Look-ups in named tables: a row name and a column name give one cell, copied from the table.

zev =
fields: bevi, gomukav, nov, fanogip, dorumu, rutikar, pudoz, liruz
povumo: [131, 118, 147, 137, 77, 117, 154, 172]
baviz: [128, 110, 134, 133, 127, 112, 139, 148]
rareki: [128, 134, 100, 110, 203, 137, 86, 84]
gele: [132, 134, 97, 104, 202, 136, 80, 91]
lirupum: [137, 139, 86, 90, 213, 141, 60, 89]

pudoz of lirupum = 60
liruz of baviz = 148
gomukav of povumo = 118
dorumu of lirupum = 213
pudoz of povumo = 154
rutikar of rareki = 137
liruz of gele = 91
liruz of rareki = 84
gomukav of rareki = 134
nov of gele = 97
rutikar of povumo = 117
fanogip of povumo = 137
nov of rareki = 100
gomukav of lirupum = 139
fanogip of rareki = 110
pudoz of gele = 80
pudoz of baviz = 139
pudoz of rareki = 86
dorumu of rareki = 203
fanogip of gele = 104

feri:
,gul,sabudo,ridime,dob
lorivob,81,168,129,84
nimok,150,56,127,162
bedenek,89,183,140,115
tuvug,187,213,166,147
pon,206,110,150,178
ful,103,145,127,91
duruk,83,88,118,120
fevud,75,168,130,92
kigozup,120,204,144,92
nivati,177,104,143,168
kat,165,84,134,155
ropa,144,201,150,113

sabudo of lorivob is 168
ridime of fevud is 130
dob of lorivob is 84
ridime of lorivob is 129
gul of nimok is 150
ridime of pon is 150
ridime of kat is 134
ridime of tuvug is 166
gul of lorivob is 81
Row with the largest sabudo: tuvug

mugupig
         kagib  deveg  vak
bimo       138    162   51
ras        145    194  151
nefifif    120     63  123
diro       115     75  118
vusapez    122     69  119
mesit      144    198  156
ped        115     71  106
rusiz       85     77  103
bak        147    176  131
pup        103     57  129

kagib of rusiz: 85
kagib of ras: 145
kagib of vusapez: 122
vak of rusiz: 103
vak of bimo: 51
kagib of diro: 115
vak of vusapez: 119
kagib of mesit: 144
vak of pup: 129
vak of ped: 106
vak of ras: 151
deveg of pup: 57
Row with the largest kagib: bak

sop:
fields: supi, lut, pudoni, folemab
gimis: [1.16, -3.97, 14.84, 3.87]
pemebu: [-28.66, 3.97, 8.13, -3.06]
riv: [-31.81, -9.56, 30.11, -2.30]
zimafi: [19.47, -16.79, 8.19, -1.62]
bul: [15.33, -17.09, 11.47, -7.67]
zatero: [21.29, -21.94, 9.33, -12.89]
kun: [11.75, -27.50, -38.57, -33.67]
mib: [-34.96, -3.86, 7.82, 1.78]
vozal: [32.55, -27.55, -55.64, -36.59]
lil: [2.46, -3.14, 14.77, -1.74]
nar: [17.02, -17.89, 11.65, -11.10]
zutono: [52.44, -39.48, -99.69, -67.08]
lasiv: [-14.49, -0.94, 12.87, 9.72]
lem: [14.66, -20.34, -57.59, -38.19]

What is the lut of zatero in sop? -21.94
What is the folemab of lem in sop? -38.19
What is the lut of vozal in sop? -27.55
What is the pudoni of lil in sop? 14.77
What is the folemab of bul in sop? -7.67
What is the folemab of kun in sop? -33.67
What is the folemab of riv in sop? -2.30
What is the pudoni of bul in sop? 11.47
What is the folemab of zutono in sop? -67.08
What is the pudoni of mib in sop? 7.82
What is the folemab of nar in sop? -11.10
What is the pudoni of zatero in sop? 9.33
What is the pudoni of vozal in sop? -55.64
What is the lut of zutono in sop? -39.48
What is the folemab of zimafi in sop? -1.62
Row with the largest lut: pemebu

bireron
         lupena   derab    dolo
depub     38781  -47011  -58905
zinifab   23003  -18707  -44760
dozi      62140   42925  -13959
zibopo    44825   12189  -29319
lezo      54372   40537  -15153

dolo of lezo is -15153
derab of lezo is 40537
dolo of zibopo is -29319
derab of dozi is 42925
derab of zibopo is 12189
dolo of dozi is -13959
dolo of depub is -58905
derab of zinifab is -18707

minakek:
columns: tizik, bev, sop, sagade, femumok, fonun, gidoze, zas, fofo, mefiz
sopuvu: [0.25, 0.31, 0.50, 0.48, 0.83, 0.27, 0.43, 0.52, 0.21, 0.11]
reruron: [0.44, 0.40, 0.58, 0.59, 0.32, 0.23, 0.62, 0.40, 0.18, 0.50]
lepovet: [0.26, 0.36, 0.61, 0.50, 0.74, 0.28, 0.47, 0.57, 0.19, 0.15]

reruron, bev => 0.40
sopuvu, tizik => 0.25
sopuvu, fofo => 0.21
lepovet, femumok => 0.74
lepovet, mefiz => 0.15
lepovet, tizik => 0.26
sopuvu, sagade => 0.48
sopuvu, sop => 0.50
reruron, tizik => 0.44
reruron, sop => 0.58
reruron, gidoze => 0.62
sopuvu, fonun => 0.27
reruron, fofo => 0.18
sopuvu, gidoze => 0.43
lepovet, fofo => 0.19
lepovet, sagade => 0.50
reruron, fonun => 0.23

zuz
|  | nukofeg | zetufo | moz | ror | feb | buv | peduge | tov |
|---|---|---|---|---|---|---|---|---|
| nodap | 97 | 21 | 149 | 115 | 208 | 130 | 42 | 120 |
| puzab | 51 | 129 | 179 | 148 | 172 | 204 | 213 | 118 |
| peta | 102 | 113 | 113 | 105 | 176 | 88 | 139 | 118 |
| nopez | 210 | 95 | 236 | 111 | 97 | 146 | 245 | 151 |
| vosivab | 163 | 103 | 228 | 109 | 75 | 211 | 169 | 130 |
| kazug | 90 | 11 | 107 | 148 | 116 | 161 | 68 | 130 |
| tapeler | 105 | 60 | 193 | 193 | 190 | 203 | 103 | 147 |
| fem | 202 | 1 | 158 | 145 | 138 | 91 | 107 | 122 |

peta, peduge: 139
vosivab, tov: 130
vosivab, nukofeg: 163
puzab, peduge: 213
vosivab, moz: 228
vosivab, feb: 75

Table lebug
        mim  dol  lelum  veke  bilok  netov
pib      43   38    203   200    219    211
sariki  216   11    178   152    185     93
deka     22   42    219   223    212    234

What is the bilok of pib in lebug? 219
What is the mim of deka in lebug? 22
What is the dol of sariki in lebug? 11
What is the dol of deka in lebug? 42
What is the lelum of deka in lebug? 219
What is the lelum of sariki in lebug? 178
What is the netov of sariki in lebug? 93
What is the dol of pib in lebug? 38
What is the veke of pib in lebug? 200
What is the netov of deka in lebug? 234
What is the lelum of pib in lebug? 203
What is the netov of pib in lebug? 211
What is the mim of sariki in lebug? 216
What is the bilok of deka in lebug? 212

vil =
|  | per | fadidi | labe | mis | bil | vizi | zerigeg | tobam |
|---|---|---|---|---|---|---|---|---|
| pevuva | 167 | 146 | 170 | 69 | 72 | 195 | 130 | 175 |
| mikage | 145 | 150 | 145 | 67 | 60 | 154 | 135 | 155 |
| fivu | 123 | 147 | 120 | 71 | 60 | 110 | 139 | 128 |
| sos | 155 | 150 | 156 | 68 | 64 | 171 | 133 | 164 |
| rivot | 133 | 130 | 138 | 78 | 79 | 136 | 132 | 134 |
| femi | 125 | 150 | 121 | 71 | 59 | 111 | 139 | 130 |
| kavogub | 141 | 134 | 144 | 80 | 85 | 145 | 132 | 140 |
| fipog | 149 | 132 | 154 | 79 | 86 | 163 | 130 | 149 |

mis of fipog: 79
fadidi of femi: 150
mis of femi: 71
zerigeg of femi: 139
vizi of pevuva: 195
vizi of kavogub: 145
vizi of fipog: 163

todo =
|  | deda | pir | lele | zimired | raz | fufiru |
|---|---|---|---|---|---|---|
| vumap | 88 | 124 | 174 | 149 | 197 | 114 |
| fifarok | 148 | 125 | 215 | 67 | 107 | 185 |
| kav | 60 | 208 | 98 | 97 | 105 | 42 |
| kub | 164 | 71 | 92 | 40 | 141 | 44 |
| ralog | 74 | 2 | 143 | 206 | 84 | 100 |
| gamavez | 133 | 153 | 165 | 53 | 69 | 95 |
| lil | 164 | 83 | 196 | 160 | 152 | 38 |
| rog | 58 | 66 | 162 | 25 | 172 | 108 |
| bof | 141 | 163 | 66 | 113 | 144 | 110 |
| gine | 54 | 133 | 189 | 158 | 107 | 191 |
| nuga | 197 | 157 | 115 | 178 | 117 | 141 |
| fino | 57 | 91 | 81 | 49 | 124 | 204 |

bof, pir -> 163
lil, fufiru -> 38
gamavez, zimired -> 53
bof, fufiru -> 110
kav, lele -> 98
ralog, deda -> 74
kub, raz -> 141
gine, fufiru -> 191
gamavez, deda -> 133
ralog, fufiru -> 100
rog, pir -> 66
kav, pir -> 208
Row with the largest pir: kav

Table vur
,daga,lod,bubisuz,pufo,sapa,videto,fepud,dof,lusodin
fitaz,4.394,3.416,5.119,3.803,7.418,4.902,2.650,5.541,7.426
vura,7.767,5.431,5.868,5.925,3.498,4.888,7.410,6.530,9.078
deve,5.429,7.819,6.493,6.301,7.329,8.335,4.214,5.918,5.568
res,7.048,7.358,7.128,6.174,1.077,8.850,5.356,5.658,3.547
gemuk,6.455,6.720,6.641,5.674,6.260,7.998,4.288,5.997,4.207
riz,4.757,3.131,4.085,4.895,3.405,1.382,6.365,4.842,5.962
vireli,6.967,1.233,5.746,2.339,5.940,4.667,2.092,6.097,7.143

What is the pufo of vireli in vur?
2.339
What is the fepud of vireli in vur?
2.092
What is the sapa of vura in vur?
3.498
What is the pufo of vura in vur?
5.925
What is the dof of res in vur?
5.658
What is the daga of fitaz in vur?
4.394
What is the sapa of fitaz in vur?
7.418
Which row has the largest fepud? vura

